Here is a tiny trained network, its code and every weight. The questions are about switching its units off for an input and a class, where a switched-off unit gives its printed mean instead of its output.

import numpy as np


def w(rows, s, z=0):
    codes = np.array(rows[::2]) - 128.0
    scale = np.full(codes.shape[1], s)
    scale[-1] = z or s
    return codes * scale


def norm(h):
    return h / np.sqrt((h * h).mean(-1, keepdims=True) + 1e-5)


def f(y):
    return y / 2 * (1 + np.tanh(0.7978845608 * (y + 0.044715 * y**3)))


def log_softmax(a):
    a = a - a.max(-1, keepdims=True)
    return a - np.log(np.exp(a).sum(-1, keepdims=True))


def net(x, mask):
    res = np.array(x, float).reshape(1, 6) / 4 @ E
    u = 0
    for l in range(2):
        y = f(norm(res) @ A[l][:, :-1].T + A[l][:, -1])
        res = res + np.where(mask[u : u + 7], y, B[l][:, -1]) @ B[l][:, :-1]
        u += 7
    return log_softmax(norm(res)[-1] @ U[:, :-1].T + U[:, -1])


A, B = {}, {}
E = w([
[154,239,99,42,180,63,161,79],'x0',
[36,155,115,225,160,137,110,150],'x1',
[110,171,161,98,53,97,87,144],'x2',
[139,109,67,150,177,32,216,132],'x3',
[104,78,67,8,91,131,129,207],'x4',
[172,115,209,179,112,215,147,168],'x5',
],0.012)
A[0] = w([
[76,240,90,186,124,90,86,133,35],'L0N0',
[70,150,108,39,139,144,81,161,65],'L0N1',
[127,104,138,224,170,163,132,122,88],'L0N2',
[87,210,160,162,214,46,161,52,76],'L0N3',
[211,255,170,248,201,152,172,62,101],'L0N4',
[138,46,7,186,194,100,205,143,132],'L0N5',
[227,139,166,128,150,169,136,106,3],'L0N6',
],0.0098,0.011)
B[0] = w([
[111,172,129,125,42,88,85,115,154],'L0N0',
[141,182,179,169,118,106,123,89,154],'L0N1',
[140,142,151,147,134,149,165,182,177],'L0N2',
[144,107,106,86,96,83,123,114,217],'L0N3',
[75,165,219,120,195,83,133,101,254],'L0N4',
[75,108,112,97,160,146,164,159,248],'L0N5',
[4,118,108,168,148,69,124,79,130],'L0N6',
],0.017,0.0078)
A[1] = w([
[128,109,12,120,115,59,122,173,46],'L1N0',
[87,88,231,252,100,156,107,177,16],'L1N1',
[76,190,98,182,152,49,116,127,4],'L1N2',
[11,214,107,173,58,118,59,198,47],'L1N3',
[53,148,121,151,99,107,18,158,89],'L1N4',
[252,105,148,144,102,42,119,132,9],'L1N5',
[133,132,196,38,109,122,133,142,197],'L1N6',
],0.011,0.0046)
B[1] = w([
[55,69,135,218,137,95,144,86,175],'L1N0',
[167,132,42,223,41,235,59,157,249],'L1N1',
[151,113,175,46,104,83,174,39,180],'L1N2',
[34,167,44,149,91,83,136,11,206],'L1N3',
[106,141,170,185,150,93,160,61,182],'L1N4',
[154,33,65,120,105,111,96,134,130],'L1N5',
[218,119,129,122,173,149,134,81,254],'L1N6',
],0.011,0.0075)
U = w([
[150,104,131,127,192,109,82,153,2],'0',
[160,135,112,103,162,144,128,197,38],'1',
[128,109,79,229,29,213,62,111,94],'2',
[81,13,36,121,164,113,199,204,127],'3',
[252,131,120,63,69,166,79,144,144],'4',
[132,144,225,185,197,177,139,134,164],'5',
[68,161,154,99,157,38,164,50,211],'6',
],0.021,0.0093)

Each question gives the input, the list of numbers given to net, and the class t.
The units are the neurons (one row each of A and B). Each row of codes is followed by its name. A weight is (code - 128) times the scale printed after its matrix; where a second scale follows, it is the last column's (A, B and U).
mask holds one flag per neuron, layer by layer. A switched-off neuron (its flag False) gives its mean, the last column of its row in B, instead of its output. The means were averaged over made-up inputs and are rounded, as every weight is.
A unit's drop is (log p(t) with every unit on - log p(t) with that unit switched off) / (log p(t) with every unit on - log p(t) with every unit switched off).
most important unit: the unit with the biggest drop
top k neurons: the k neurons with the biggest drops, biggest first
top k neurons in layer l: the k neurons of layer l with the biggest drops, biggest first
drop when u is switched off: that unit's drop, to one decimal
input [2,8,-6,5,1,-8], class 3: most important unit	L0N5
input [0,6,4,3,3,3], class 2: top 4 neurons	(L0N3, L0N4, L1N1, L0N5)
input [-7,-3,-4,-6,7,-6], class 2: top 3 neurons	(L0N4, L0N5, L0N1)
input [8,5,-5,6,6,-8], class 3: top 2 neurons in layer 1	(L1N3, L1N4)
input [-5,-6,0,0,8,-1], class 4: top 2 neurons	(L0N5, L1N6)
input [-2,1,-3,-3,4,7], class 2: top 2 neurons	(L1N1, L0N3)
input [-6,-3,-5,-4,5,1], class 4: top 2 neurons in layer 1	(L1N3, L1N0)
input [-2,-1,0,-6,7,-3], class 6: top 2 neurons	(L1N1, L0N1)
input [-7,3,-8,-6,8,-3], class 2: top 2 neurons	(L0N3, L0N1)
input [-1,4,0,-8,-5,5], class 2: top 2 neurons	(L1N1, L0N5)
input [-2,-8,2,4,-1,2], class 4: top 2 neurons in layer 0	(L0N5, L0N3)
input [-4,-6,2,-3,-6,1], class 2: drop when L1N1 is switched off	3.1
input [0,-7,3,7,4,-6], class 3: drop when L0N4 is switched off	0.4
input [4,-5,-3,7,2,-2], class 3: most important unit	L0N4
input [-7,4,-3,-2,-5,4], class 2: drop when L1N1 is switched off	3.7
input [0,3,-6,7,-1,-5], class 3: drop when L0N5 is switched off	0.5
input [5,8,5,-2,-7,6], class 6: top 2 neurons in layer 0	(L0N0, L0N3)
